array([[-21,   1, -23],
       [ 41, -14, -30],
       [  7,  -2,  44],
       [ 27,   1,  36],
       [-29,   2,  36],
       [  0, -12, -33],
       [ 15,  -5,  48],
       [ 16,   1,  30],
       [-30,  -2,  18],
       [-22,   5,  37]])
->
array([[-30,  -2,  18],
       [-29,   2,  36],
       [-22,   5,  37],
       [-21,   1, -23],
       [  0, -12, -33],
       [  7,  -2,  44],
       [ 15,  -5,  48],
       [ 16,   1,  30],
       [ 27,   1,  36],
       [ 41, -14, -30]])

array([[ 10,  26, -11,   1, -16,   5,  13, -20,  -7,  11,  21, -18, -35],
       [  6,  26, -20, -14,  -9,  18,  12, -18,   7,   8,   6,   1, -49],
       [-19,   4,   7,  -7,   5, -49,  21,   5,  17,  -4, -13,  -3,   8],
       [-13,  16, -15,   9,   7,  33,  17, -12, -21,  25,  18,   6, -17],
       [ -3, -27, -11, -19,  12, -10, -14,  16,  18, -25, -31,  18,   1],
       [ 36, -13,  -8,  -4, -24,   0, -20,  -5,  -6, -21,   6, -22, -23],
       [ -7, -12, -22, -24,   5, -35,   7,   6,  13, -23, -22,   2, -23]])
->
array([[-19,   4,   7,  -7,   5, -49,  21,   5,  17,  -4, -13,  -3,   8],
       [-13,  16, -15,   9,   7,  33,  17, -12, -21,  25,  18,   6, -17],
       [ -7, -12, -22, -24,   5, -35,   7,   6,  13, -23, -22,   2, -23],
       [ -3, -27, -11, -19,  12, -10, -14,  16,  18, -25, -31,  18,   1],
       [  6,  26, -20, -14,  -9,  18,  12, -18,   7,   8,   6,   1, -49],
       [ 10,  26, -11,   1, -16,   5,  13, -20,  -7,  11,  21, -18, -35],
       [ 36, -13,  -8,  -4, -24,   0, -20,  -5,  -6, -21,   6, -22, -23]])

array([[  6, -31,  33,   6,  -8, -29,  35],
       [ 33,  24,  28,  27, -29, -32,  30],
       [ 19,  28,   7,  33, -21, -37,  34],
       [ 34,  26,  41, -29, -37,  -4,  32],
       [  5,  30,  29,  35,  10, -30,  43],
       [ -2,  28,  28,  31, -33, -32,  27],
       [-10, -31,  36,   2,  12, -31,  22],
       [  7, -36,  13,  10, -29,  31,   6],
       [ 36, -23,  34,  31, -26,  -8,  30],
       [ 17,  21,  -1,  40,  31, -34,  34],
       [-28,  21, -37, -26,  30,  35, -31]])
->
array([[-28,  21, -37, -26,  30,  35, -31],
       [-10, -31,  36,   2,  12, -31,  22],
       [ -2,  28,  28,  31, -33, -32,  27],
       [  5,  30,  29,  35,  10, -30,  43],
       [  6, -31,  33,   6,  -8, -29,  35],
       [  7, -36,  13,  10, -29,  31,   6],
       [ 17,  21,  -1,  40,  31, -34,  34],
       [ 19,  28,   7,  33, -21, -37,  34],
       [ 33,  24,  28,  27, -29, -32,  30],
       [ 34,  26,  41, -29, -37,  -4,  32],
       [ 36, -23,  34,  31, -26,  -8,  30]])

array([[ 55,  54, -29,  52, -43,  -4,  50,  15, -37, -53,  19, -47, -54],
       [-20, -20,  14, -40,  28,   3, -11,  12,   0,  18, -12,  40,  23]])
->
array([[-20, -20,  14, -40,  28,   3, -11,  12,   0,  18, -12,  40,  23],
       [ 55,  54, -29,  52, -43,  -4,  50,  15, -37, -53,  19, -47, -54]])

array([[ 19,  -5,  10,   3,  32,   6,  11,   3,  37,  38,   0,  16,  43,
         45,  14],
       [-46,   1, -45,  23, -41,  28, -12, -22, -47, -30, -16,  16, -42,
        -48,  -1],
       [ 30,  17,  46, -30,  -4, -43,   0,  31,  -7, -30,  29, -49, -25,
        -23, -20],
       [-11,  16,   3,  -4, -35, -10,  -7,   9, -42, -47,  12, -25, -53,
        -55, -15],
       [ 23,  -6,  16,  -2,  34,   0,  11,   5,  40,  37,   2,  11,  44,
         47,  11],
       [-22,  -4, -24,  12, -14,  16,  -5, -14, -16,  -6, -12,  13, -11,
        -13,   2]])
->
array([[-46,   1, -45,  23, -41,  28, -12, -22, -47, -30, -16,  16, -42,
        -48,  -1],
       [-22,  -4, -24,  12, -14,  16,  -5, -14, -16,  -6, -12,  13, -11,
        -13,   2],
       [-11,  16,   3,  -4, -35, -10,  -7,   9, -42, -47,  12, -25, -53,
        -55, -15],
       [ 19,  -5,  10,   3,  32,   6,  11,   3,  37,  38,   0,  16,  43,
         45,  14],
       [ 23,  -6,  16,  -2,  34,   0,  11,   5,  40,  37,   2,  11,  44,
         47,  11],
       [ 30,  17,  46, -30,  -4, -43,   0,  31,  -7, -30,  29, -49, -25,
        -23, -20]])

array([[ 22,  52,  32,  38,  27,  30, -13,  30,  37,  31],
       [-29, -36, -42, -35, -24, -32, -37, -26, -38, -30],
       [-35, -34, -33, -30, -35, -36, -21, -34, -41, -36],
       [ 20,  38,  31,  28,  38,  15,  35,  23,  23,  30],
       [ 35,  35,  36,  32,   2,  29,  29,  13,  34,  33]])
->
array([[-35, -34, -33, -30, -35, -36, -21, -34, -41, -36],
       [-29, -36, -42, -35, -24, -32, -37, -26, -38, -30],
       [ 20,  38,  31,  28,  38,  15,  35,  23,  23,  30],
       [ 22,  52,  32,  38,  27,  30, -13,  30,  37,  31],
       [ 35,  35,  36,  32,   2,  29,  29,  13,  34,  33]])
